Below are the code and all the weights of a small trained network. Each question names an input and a target symbol and asks about switching units off, where a switched-off unit gives its printed mean instead of its output.

import numpy as np


def w(rows, s, z=0):
    codes = np.array(rows[::2]) - 128.0
    scale = np.full(codes.shape[1], s)
    scale[-1] = z or s
    return codes * scale


def f(y):
    return np.maximum(y, 0)


def softmax(a):
    e = np.exp(a - a.max(-1, keepdims=True))
    return e / e.sum(-1, keepdims=True)


def log_softmax(a):
    a = a - a.max(-1, keepdims=True)
    return a - np.log(np.exp(a).sum(-1, keepdims=True))


def net(x, mask):
    ids = ['δθλμφψ'.index(c) for c in x.split()]
    T = len(ids)
    res = E[ids] + P[:T]
    u = 0
    for l in range(3):
        r = res
        for j in range(3):
            rows = slice(2 * j, 2 * j + 2)
            q, k, v = (r @ M[l][rows].T for M in (Q, K, V))
            z = softmax(np.where(np.tri(T) > 0, q @ k.T / 2**0.5, -1e9)) @ v
            o = O[l][rows]
            res = res + np.where(mask[u + j], z, o[:, -1]) @ o[:, :-1]
        u += 3
        y = f(res @ A[l][:, :-1].T + A[l][:, -1])
        res = res + np.where(mask[u : u + 4], y, B[l][:, -1]) @ B[l][:, :-1]
        u += 4
    return log_softmax(res[-1] @ U[:, :-1].T + U[:, -1])


Q, K, V, O, A, B = {}, {}, {}, {}, {}, {}
E = w([
[138,133,123],'δ',
[157,5,123],'θ',
[118,160,132],'λ',
[37,107,61],'μ',
[109,95,142],'φ',
[118,60,138],'ψ',
],0.011)
P = w([
[140,149,130],'0',
[76,112,161],'1',
[147,153,81],'2',
[93,140,203],'3',
[132,120,36],'4',
[153,138,251],'5',
],0.013)
Q[0] = w([
[123,91,141],'L0H0',
[145,119,201],'L0H0',
[61,123,182],'L0H1',
[213,154,79],'L0H1',
[128,124,173],'L0H2',
[122,127,247],'L0H2',
],0.015)
K[0] = w([
[157,91,137],'L0H0',
[70,85,173],'L0H0',
[147,138,80],'L0H1',
[106,117,182],'L0H1',
[116,138,182],'L0H2',
[105,125,246],'L0H2',
],0.014)
V[0] = w([
[137,147,117],'L0H0',
[178,171,76],'L0H0',
[76,155,182],'L0H1',
[158,131,73],'L0H1',
[120,119,210],'L0H2',
[152,116,2],'L0H2',
],0.0078)
O[0] = w([
[138,115,93,82],'L0H0',
[137,138,67,4],'L0H0',
[196,131,152,76],'L0H1',
[61,148,110,130],'L0H1',
[152,156,238,195],'L0H2',
[114,116,3,69],'L0H2',
],0.0059,0.002)
A[0] = w([
[188,163,199,229],'L0N0',
[114,79,63,183],'L0N1',
[3,126,91,229],'L0N2',
[34,175,152,251],'L0N3',
],0.0047,0.0014)
B[0] = w([
[153,145,244,252],'L0N0',
[125,25,21,229],'L0N1',
[3,196,71,205],'L0N2',
[24,182,167,214],'L0N3',
],0.0038,0.003)
Q[1] = w([
[129,160,7],'L1H0',
[169,157,252],'L1H0',
[139,141,19],'L1H1',
[179,127,234],'L1H1',
[158,103,111],'L1H2',
[115,179,153],'L1H2',
],0.011)
K[1] = w([
[56,91,224],'L1H0',
[204,115,61],'L1H0',
[120,115,249],'L1H1',
[166,107,60],'L1H1',
[158,129,108],'L1H2',
[117,126,175],'L1H2',
],0.012)
V[1] = w([
[160,8,162],'L1H0',
[118,95,76],'L1H0',
[164,94,93],'L1H1',
[158,163,101],'L1H1',
[71,146,177],'L1H2',
[103,136,158],'L1H2',
],0.013)
O[1] = w([
[3,170,229,253],'L1H0',
[55,140,23,226],'L1H0',
[66,193,50,163],'L1H1',
[166,134,45,57],'L1H1',
[177,17,78,198],'L1H2',
[176,78,100,165],'L1H2',
],0.0063,0.004)
A[1] = w([
[4,107,12,253],'L1N0',
[224,22,118,163],'L1N1',
[32,103,83,134],'L1N2',
[217,12,20,152],'L1N3',
],0.0048,0.0044)
B[1] = w([
[2,122,30,254],'L1N0',
[197,148,77,190],'L1N1',
[90,178,80,197],'L1N2',
[124,129,75,188],'L1N3',
],0.0075,0.0069)
Q[2] = w([
[128,90,92],'L2H0',
[150,81,147],'L2H0',
[170,92,171],'L2H1',
[87,168,70],'L2H1',
[145,89,142],'L2H2',
[77,119,2],'L2H2',
],0.0068)
K[2] = w([
[185,212,55],'L2H0',
[175,134,152],'L2H0',
[236,127,210],'L2H1',
[3,103,44],'L2H1',
[109,164,135],'L2H2',
[242,103,154],'L2H2',
],0.0041)
V[2] = w([
[125,253,114],'L2H0',
[123,249,164],'L2H0',
[194,117,131],'L2H1',
[160,130,145],'L2H1',
[192,82,148],'L2H2',
[125,141,130],'L2H2',
],0.0045)
O[2] = w([
[184,2,39,126],'L2H0',
[194,73,129,90],'L2H0',
[117,153,190,3],'L2H1',
[210,177,194,52],'L2H1',
[153,144,23,59],'L2H2',
[132,104,137,127],'L2H2',
],0.0036,0.0049)
A[2] = w([
[217,50,79,255],'L2N0',
[61,89,77,32],'L2N1',
[255,75,209,180],'L2N2',
[123,87,49,34],'L2N3',
],0.0091,0.0049)
B[2] = w([
[155,121,39,202],'L2N0',
[139,208,122,246],'L2N1',
[157,248,186,181],'L2N2',
[121,158,183,174],'L2N3',
],0.015,0.012)
U = w([
[158,187,253,113],'δ',
[193,189,110,76],'θ',
[116,4,33,206],'λ',
[51,163,119,108],'μ',
[108,128,2,5],'φ',
[100,29,189,245],'ψ',
],0.0075,0.013)

Each question gives the input, a string of symbols that net reads in full, and the target symbol t.
The units are the heads (2 rows each of Q, K, V and O) and the neurons (one row each of A and B). Each row of codes is followed by its name. A weight is (code - 128) times the scale printed after its matrix; where a second scale follows, it is the last column's (O, A, B and U).
mask holds one flag per unit, layer by layer, with each layer's heads first. A switched-off unit (its flag False) gives its mean, the last column of its rows in O or B, instead of its output. The means were averaged over made-up inputs and are rounded, as every weight is.
A unit's drop is (log p(t) with every unit on - log p(t) with that unit switched off) / (log p(t) with every unit on - log p(t) with every unit switched off).
The circuit of an input: a set's keep is (log p(t) with only the set's units on - log p(t) with every unit switched off) / (log p(t) with every unit on - log p(t) with every unit switched off). Starting from the 12 units with the biggest drops (on a tie, the unit counted first), units are removed one at a time, each time the one whose removal leaves the highest keep (on an exact tie, the one counted first), for as long as the keep stays at least 0.8.
units of the circuit, in order: the units of the circuit, biggest drop first
unit that matters most: the unit with the biggest drop
k most important neurons: the k neurons with the biggest drops, biggest first
top k neurons in layer l: the k neurons of layer l with the biggest drops, biggest first
which heads matter: for each layer, one digit per head in row order, 1 if its drop is at least 0.15 and else 0, layers parted by /
input θ δ θ, target λ: which heads matter	000 / 110 / 000
input θ δ φ φ, target δ: units of the circuit, in order	[L1N0, L0H2]
input θ θ θ θ ψ φ, target ψ: unit that matters most	L1H0
input ψ φ φ δ, target δ: which heads matter	001 / 000 / 010
input ψ λ θ μ ψ, target φ: units of the circuit, in order	[L1H0, L0H2, L2N0, L2N1]
input λ δ ψ, target λ: units of the circuit, in order	[L2N1, L1H0, L2N2]
input θ ψ θ δ λ, target λ: top 2 neurons in layer 2	[L2N1, L2N2]
input θ μ θ λ λ ψ, target θ: 2 most important neurons	[L2N2, L1N0]
input φ δ δ, target λ: 2 most important neurons	[L2N1, L0N0]
input θ θ θ θ θ ψ, target μ: units of the circuit, in order	[L1H0, L1H1, L0H1]
input ψ θ δ ψ, target λ: units of the circuit, in order	[L1H0, L2N1, L2N2]
input δ μ δ, target φ: units of the circuit, in order	[L1H0, L0H2, L2N0, L0N2]
input δ ψ θ θ μ λ, target φ: which heads matter	001 / 111 / 000
input θ θ μ δ, target φ: which heads matter	001 / 101 / 000
input φ λ φ θ ψ δ, target ψ: units of the circuit, in order	[L2N1, L2N2]
input φ φ λ, target δ: top 2 neurons in layer 2	[L2N2, L2N0]
input δ δ φ θ, target δ: which heads matter	001 / 000 / 010
input λ θ ψ θ, target ψ: unit that matters most	L1H1
input λ ψ λ, target ψ: 2 most important neurons	[L2N1, L2N2]
input θ ψ λ, target ψ: unit that matters most	L1H1
input θ μ λ, target φ: top 2 neurons in layer 2	[L2N0, L2N2]
input φ θ λ φ, target θ: 4 most important neurons	[L2N2, L1N0, L2N0, L1N1]
input θ θ θ, target μ: top 2 neurons in layer 2	[L2N1, L2N0]
